In the rows, 128 means zero.
Each row is followed by its class.
105; 134; 152; 142; 104; 107; 131; 157; 119; 128; 124; 178; 95; 136; 156; 142; 140; 120; 131; 152; 130; 128; 117; 113; 117; 129; 116; 131; 132; 142; 131; 161; 97 -> D
143; 142; 102; 65; 139; 137; 141; 133; 156; 121; 161; 169; 170; 167; 112; 134; 145; 130; 104; 130; 121; 88; 130; 109; 162; 124; 79; 180; 132; 130; 156; 172; 129 -> P
129; 166; 134; 102; 126; 113; 163; 154; 149; 116; 136; 178; 102; 144; 134; 128; 144; 126; 142; 133; 111; 130; 115; 99; 158; 142; 106; 115; 122; 116; 138; 173; 129 -> K
171; 154; 131; 134; 144; 81; 157; 142; 142; 109; 115; 95; 134; 131; 164; 122; 167; 125; 131; 134; 157; 165; 142; 148; 145; 136; 185; 124; 141; 102; 137; 160; 153 -> K
124; 114; 154; 167; 146; 64; 119; 177; 135; 125; 166; 85; 154; 145; 176; 112; 177; 114; 110; 185; 193; 97; 165; 146; 113; 71; 127; 168; 175; 156; 166; 205; 120 -> H
151; 151; 104; 66; 120; 135; 132; 113; 148; 130; 128; 129; 159; 141; 141; 108; 151; 160; 94; 126; 159; 135; 133; 143; 131; 130; 166; 139; 169; 138; 161; 139; 137 -> D
72; 134; 136; 160; 107; 138; 111; 141; 141; 132; 119; 152; 65; 91; 76; 124; 113; 115; 151; 142; 98; 111; 113; 93; 141; 132; 110; 76; 119; 124; 97; 125; 115 -> L
97; 109; 151; 89; 115; 150; 119; 124; 132; 136; 167; 165; 162; 170; 128; 115; 153; 122; 97; 181; 140; 59; 143; 135; 115; 86; 45; 195; 138; 169; 168; 156; 114 -> P
151; 138; 106; 88; 132; 142; 150; 139; 127; 109; 131; 177; 184; 173; 147; 144; 124; 139; 106; 115; 118; 124; 101; 111; 144; 156; 86; 152; 121; 122; 153; 155; 107 -> T
118; 129; 161; 148; 130; 118; 116; 131; 149; 142; 137; 102; 94; 95; 106; 118; 116; 124; 129; 114; 117; 117; 144; 139; 133; 123; 135; 117; 129; 120; 97; 116; 123 -> P
139; 134; 143; 106; 129; 127; 135; 139; 148; 132; 154; 163; 127; 134; 125; 108; 133; 132; 110; 117; 110; 102; 131; 124; 147; 125; 79; 154; 142; 137; 128; 149; 124 -> P
122; 120; 122; 126; 139; 131; 116; 127; 138; 135; 136; 113; 131; 125; 97; 164; 116; 101; 123; 127; 143; 107; 130; 119; 126; 113; 128; 140; 112; 111; 133; 114; 106 -> J
80; 103; 133; 138; 123; 137; 96; 141; 145; 136; 139; 92; 126; 93; 77; 145; 87; 131; 129; 120; 132; 101; 130; 120; 129; 134; 109; 125; 125; 106; 112; 132; 105 -> H
65; 72; 157; 154; 117; 104; 99; 143; 113; 137; 136; 134; 106; 141; 119; 114; 118; 99; 144; 197; 120; 76; 143; 114; 123; 94; 67; 127; 127; 137; 122; 145; 112 -> R
103; 92; 165; 120; 115; 129; 115; 162; 126; 136; 144; 175; 132; 151; 143; 98; 110; 130; 106; 137; 111; 84; 123; 109; 122; 118; 22; 149; 134; 155; 134; 157; 97 -> T
125; 170; 121; 171; 124; 81; 134; 154; 147; 140; 129; 119; 83; 115; 120; 133; 128; 112; 135; 126; 136; 146; 127; 103; 132; 128; 186; 105; 130; 120; 112; 147; 140 -> F
140; 127; 155; 160; 128; 127; 128; 120; 122; 119; 116; 172; 122; 113; 151; 140; 120; 154; 115; 92; 108; 158; 107; 123; 122; 154; 109; 120; 131; 110; 113; 95; 112 -> M
97; 102; 168; 189; 133; 110; 103; 135; 129; 134; 101; 62; 82; 84; 112; 118; 112; 102; 154; 149; 137; 137; 157; 142; 107; 107; 173; 105; 111; 102; 88; 100; 116 -> Q
84; 117; 162; 185; 114; 113; 116; 140; 118; 130; 130; 166; 91; 125; 124; 148; 132; 120; 133; 162; 114; 115; 112; 94; 124; 125; 92; 125; 111; 135; 123; 125; 96 -> M
118; 121; 132; 163; 138; 110; 117; 139; 122; 117; 125; 118; 126; 133; 129; 117; 155; 111; 131; 165; 136; 119; 139; 123; 136; 111; 136; 112; 142; 131; 128; 133; 130 -> L
125; 139; 121; 92; 116; 182; 106; 86; 125; 129; 123; 120; 147; 109; 115; 112; 103; 146; 118; 104; 132; 134; 125; 151; 110; 119; 158; 111; 130; 115; 127; 100; 130 -> E
40; 81; 179; 115; 96; 184; 87; 96; 105; 144; 141; 157; 119; 129; 90; 123; 103; 119; 127; 173; 116; 65; 132; 140; 97; 100; 44; 154; 111; 158; 129; 104; 93 -> P
127; 156; 146; 115; 123; 99; 141; 164; 133; 135; 153; 149; 102; 134; 144; 135; 144; 115; 141; 131; 123; 123; 114; 117; 137; 102; 85; 116; 131; 131; 115; 139; 135 -> J
131; 119; 148; 134; 117; 95; 127; 140; 115; 112; 100; 144; 126; 127; 172; 124; 139; 140; 134; 138; 146; 156; 135; 147; 122; 136; 134; 128; 145; 123; 114; 153; 125 -> D
71; 101; 168; 92; 96; 175; 115; 95; 86; 108; 114; 197; 138; 148; 129; 139; 104; 136; 135; 139; 116; 120; 99; 141; 106; 139; 62; 143; 109; 118; 138; 117; 107 -> K
139; 132; 111; 107; 138; 112; 139; 149; 165; 135; 124; 129; 128; 119; 137; 84; 133; 127; 127; 119; 124; 131; 133; 129; 139; 141; 146; 103; 133; 130; 120; 142; 133 -> B
140; 135; 144; 131; 137; 104; 145; 137; 126; 111; 131; 148; 146; 147; 160; 125; 162; 124; 126; 160; 136; 117; 144; 146; 134; 113; 107; 161; 142; 136; 136; 157; 132 -> P
180; 153; 119; 105; 134; 131; 130; 145; 146; 137; 158; 117; 142; 124; 158; 98; 133; 133; 101; 95; 131; 134; 134; 138; 133; 113; 137; 125; 148; 125; 131; 143; 137 -> E
67; 80; 162; 164; 110; 124; 101; 121; 111; 126; 92; 133; 98; 98; 113; 123; 100; 114; 152; 163; 115; 117; 137; 129; 119; 121; 112; 106; 124; 102; 95; 125; 110 -> R
102; 127; 153; 180; 121; 99; 125; 167; 115; 134; 140; 122; 110; 143; 139; 137; 143; 99; 121; 172; 144; 108; 125; 112; 113; 109; 126; 125; 118; 148; 143; 156; 97 -> T
99; 137; 149; 111; 92; 137; 139; 140; 115; 111; 98; 241; 86; 123; 138; 133; 109; 148; 152; 118; 87; 141; 89; 98; 134; 163; 78; 110; 118; 122; 103; 146; 99 -> D
119; 141; 148; 123; 128; 122; 156; 168; 134; 120; 152; 215; 107; 172; 159; 137; 146; 110; 131; 165; 104; 99; 110; 95; 127; 115; 48; 153; 111; 140; 146; 169; 99 -> Q
70; 120; 147; 119; 108; 175; 107; 102; 118; 125; 126; 141; 140; 101; 100; 139; 96; 160; 118; 124; 132; 119; 112; 153; 99; 132; 111; 120; 145; 127; 135; 111; 109 -> H
87; 95; 162; 101; 105; 136; 129; 136; 115; 115; 130; 202; 115; 162; 124; 113; 115; 121; 155; 162; 98; 92; 108; 101; 140; 138; 14; 138; 96; 131; 127; 151; 112 -> K
84; 87; 143; 122; 126; 143; 99; 143; 144; 140; 145; 135; 109; 135; 99; 144; 92; 102; 129; 141; 109; 82; 134; 108; 119; 116; 57; 146; 93; 114; 117; 122; 99 -> Q
59; 110; 174; 209; 115; 128; 99; 120; 120; 138; 101; 108; 53; 76; 89; 137; 94; 87; 164; 145; 113; 133; 131; 122; 91; 120; 152; 96; 91; 112; 91; 86; 96 -> Q
146; 187; 125; 167; 118; 84; 141; 133; 133; 129; 117; 120; 90; 103; 134; 150; 110; 134; 148; 80; 126; 196; 111; 136; 128; 159; 189; 76; 120; 98; 79; 111; 164 -> F
176; 195; 90; 111; 142; 81; 157; 145; 166; 135; 142; 74; 119; 109; 127; 123; 159; 138; 125; 107; 134; 169; 133; 131; 167; 127; 224; 74; 163; 94; 120; 136; 183 -> R
110; 130; 111; 95; 127; 157; 112; 94; 147; 140; 120; 93; 132; 105; 86; 119; 115; 146; 111; 126; 136; 124; 140; 139; 129; 118; 190; 99; 151; 103; 136; 102; 140 -> R
137; 136; 112; 140; 142; 123; 117; 129; 153; 142; 130; 71; 114; 99; 86; 171; 112; 100; 125; 107; 144; 125; 132; 125; 130; 121; 185; 117; 110; 93; 119; 94; 116 -> J
104; 120; 153; 142; 121; 108; 115; 129; 142; 127; 100; 77; 87; 85; 96; 110; 113; 120; 159; 126; 130; 145; 144; 131; 146; 140; 161; 90; 114; 89; 90; 124; 139 -> K
212; 206; 81; 82; 134; 70; 164; 157; 169; 126; 141; 100; 135; 133; 165; 116; 179; 156; 110; 95; 154; 184; 128; 136; 170; 144; 215; 104; 167; 120; 134; 167; 177 -> D
118; 106; 143; 146; 138; 93; 105; 157; 156; 160; 156; 72; 103; 111; 118; 108; 127; 110; 108; 144; 140; 102; 162; 128; 131; 95; 140; 113; 158; 126; 126; 146; 131 -> R
123; 109; 142; 167; 134; 94; 116; 133; 124; 122; 132; 128; 132; 139; 135; 123; 145; 130; 129; 158; 131; 120; 131; 112; 137; 117; 104; 131; 123; 129; 126; 119; 129 -> M
163; 188; 68; 57; 124; 149; 148; 92; 163; 119; 106; 162; 145; 127; 105; 117; 109; 178; 114; 67; 119; 164; 103; 116; 151; 169; 182; 113; 151; 99; 128; 111; 171 -> F
68; 119; 145; 138; 106; 135; 120; 156; 139; 146; 125; 181; 67; 102; 96; 110; 88; 108; 154; 120; 80; 110; 96; 95; 126; 155; 89; 78; 94; 127; 91; 123; 93 -> B
156; 143; 129; 153; 136; 118; 120; 125; 123; 122; 113; 81; 130; 103; 149; 119; 132; 122; 134; 121; 147; 162; 148; 154; 120; 117; 194; 102; 127; 102; 107; 127; 139 -> E
122; 128; 96; 112; 134; 146; 118; 129; 152; 125; 131; 121; 148; 128; 102; 139; 132; 125; 111; 132; 126; 114; 128; 117; 149; 136; 127; 124; 135; 115; 133; 134; 130 -> L
96; 138; 168; 153; 119; 113; 140; 153; 112; 123; 134; 150; 96; 138; 136; 146; 142; 100; 141; 160; 130; 128; 120; 117; 126; 126; 124; 127; 112; 121; 138; 161; 105 -> K
99; 98; 158; 117; 118; 137; 117; 164; 130; 125; 155; 189; 126; 128; 140; 110; 107; 147; 117; 125; 109; 89; 116; 118; 125; 125; 18; 149; 154; 148; 132; 168; 100 -> H
163; 147; 123; 177; 152; 76; 131; 125; 148; 121; 108; 55; 142; 101; 144; 125; 165; 141; 118; 131; 161; 171; 154; 144; 143; 124; 221; 112; 153; 102; 122; 113; 156 -> M
108; 108; 124; 95; 106; 156; 115; 114; 126; 120; 103; 188; 128; 129; 118; 149; 89; 140; 129; 108; 109; 129; 105; 111; 128; 170; 96; 133; 113; 110; 119; 128; 88 -> D
175; 140; 91; 72; 145; 127; 135; 147; 150; 127; 171; 136; 189; 182; 168; 123; 154; 120; 93; 135; 145; 106; 142; 122; 144; 109; 93; 172; 137; 134; 167; 185; 132 -> E
143; 142; 110; 120; 133; 122; 141; 132; 150; 126; 104; 127; 129; 100; 134; 100; 120; 133; 136; 100; 118; 156; 120; 143; 134; 162; 170; 83; 121; 108; 103; 113; 134 -> B
192; 168; 115; 84; 152; 109; 162; 158; 171; 133; 148; 151; 127; 134; 148; 116; 150; 143; 105; 93; 125; 130; 124; 117; 155; 121; 116; 127; 158; 119; 136; 141; 142 -> J
107; 104; 136; 129; 121; 76; 118; 164; 140; 135; 139; 165; 125; 164; 154; 92; 133; 117; 127; 172; 137; 95; 147; 106; 140; 105; 43; 160; 142; 154; 123; 197; 143 -> F
132; 169; 135; 152; 132; 104; 158; 172; 133; 117; 151; 161; 119; 129; 154; 145; 153; 133; 121; 141; 134; 129; 109; 117; 130; 131; 126; 129; 155; 134; 151; 175; 108 -> H
74; 89; 174; 182; 124; 116; 95; 129; 103; 137; 110; 110; 79; 95; 98; 138; 98; 89; 165; 152; 123; 107; 132; 122; 108; 102; 108; 102; 104; 116; 91; 82; 99 -> J
119; 117; 155; 172; 130; 109; 103; 143; 134; 142; 118; 69; 103; 90; 113; 119; 98; 125; 119; 101; 133; 135; 136; 135; 116; 131; 166; 91; 129; 110; 100; 102; 115 -> T
170; 145; 116; 104; 139; 114; 136; 137; 135; 114; 127; 133; 152; 138; 173; 98; 147; 136; 126; 127; 136; 140; 143; 139; 140; 112; 128; 126; 144; 117; 126; 158; 149 -> E
128; 130; 124; 137; 110; 113; 117; 118; 124; 117; 87; 130; 95; 93; 110; 122; 104; 141; 157; 102; 116; 161; 112; 123; 136; 163; 174; 84; 118; 100; 88; 97; 126 -> D
198; 179; 90; 82; 151; 98; 173; 138; 151; 104; 140; 153; 154; 156; 136; 98; 171; 143; 126; 122; 113; 126; 123; 111; 191; 140; 134; 143; 150; 119; 138; 159; 158 -> P
79; 130; 142; 163; 115; 192; 94; 70; 109; 125; 85; 95; 117; 70; 81; 148; 102; 136; 128; 116; 133; 157; 119; 161; 92; 138; 219; 74; 129; 101; 112; 46; 113 -> L
128; 127; 132; 113; 127; 145; 133; 124; 125; 120; 148; 163; 156; 151; 123; 161; 126; 119; 110; 135; 120; 101; 120; 135; 134; 136; 86; 169; 113; 124; 138; 140; 106 -> P
117; 110; 109; 97; 127; 151; 95; 130; 144; 140; 144; 111; 143; 124; 109; 120; 101; 108; 122; 125; 125; 99; 144; 112; 138; 111; 104; 135; 112; 114; 124; 143; 115 -> E
77; 133; 158; 189; 120; 115; 105; 135; 128; 152; 107; 81; 43; 61; 72; 153; 105; 90; 162; 130; 124; 134; 129; 111; 115; 114; 181; 79; 104; 101; 85; 79; 109 -> J
87; 85; 121; 80; 118; 164; 117; 147; 138; 139; 147; 206; 151; 160; 123; 121; 98; 113; 113; 133; 96; 80; 101; 107; 127; 148; 31; 151; 100; 146; 138; 155; 87 -> B
157; 155; 112; 137; 137; 109; 151; 147; 132; 110; 137; 123; 143; 125; 139; 129; 140; 148; 129; 127; 133; 139; 109; 133; 142; 145; 137; 116; 149; 120; 136; 137; 134 -> H
68; 97; 164; 115; 102; 189; 107; 97; 101; 121; 113; 185; 116; 131; 112; 135; 90; 130; 140; 144; 103; 104; 104; 131; 89; 125; 68; 136; 99; 122; 123; 85; 90 -> Q
32; 65; 173; 109; 84; 182; 81; 108; 91; 129; 116; 182; 126; 137; 94; 115; 70; 137; 130; 155; 108; 69; 104; 120; 100; 123; 20; 134; 105; 147; 119; 116; 81 -> T
164; 152; 113; 139; 142; 87; 128; 142; 159; 141; 131; 107; 111; 119; 131; 114; 115; 136; 113; 86; 138; 152; 137; 119; 138; 143; 170; 117; 152; 114; 111; 133; 152 -> F
75; 108; 141; 131; 110; 186; 101; 81; 106; 139; 110; 134; 132; 102; 96; 138; 81; 126; 124; 109; 126; 133; 105; 161; 75; 153; 160; 94; 101; 121; 121; 57; 93 -> B
177; 178; 103; 108; 139; 149; 165; 100; 130; 99; 123; 158; 167; 136; 123; 176; 128; 141; 121; 85; 117; 159; 103; 141; 145; 171; 164; 138; 112; 90; 129; 113; 126 -> P
95; 121; 163; 173; 111; 88; 104; 167; 123; 152; 148; 71; 94; 118; 123; 122; 127; 106; 136; 150; 142; 121; 135; 124; 118; 107; 123; 96; 114; 140; 102; 132; 124 -> T
196; 207; 90; 94; 133; 96; 177; 153; 152; 110; 138; 134; 149; 143; 152; 125; 152; 155; 125; 88; 124; 171; 100; 121; 165; 155; 162; 89; 135; 115; 128; 150; 165 -> T
111; 102; 130; 70; 117; 167; 135; 145; 131; 142; 169; 192; 188; 189; 168; 96; 156; 117; 86; 167; 139; 81; 122; 136; 98; 109; 54; 189; 136; 187; 189; 167; 96 -> B
146; 173; 139; 129; 123; 92; 148; 144; 140; 127; 139; 99; 97; 120; 132; 139; 141; 128; 146; 108; 130; 170; 118; 137; 147; 148; 167; 86; 116; 100; 109; 133; 158 -> K
140; 143; 116; 138; 145; 102; 128; 136; 147; 135; 122; 84; 101; 100; 93; 119; 132; 106; 149; 130; 133; 123; 138; 112; 148; 109; 165; 98; 126; 111; 113; 99; 139 -> J
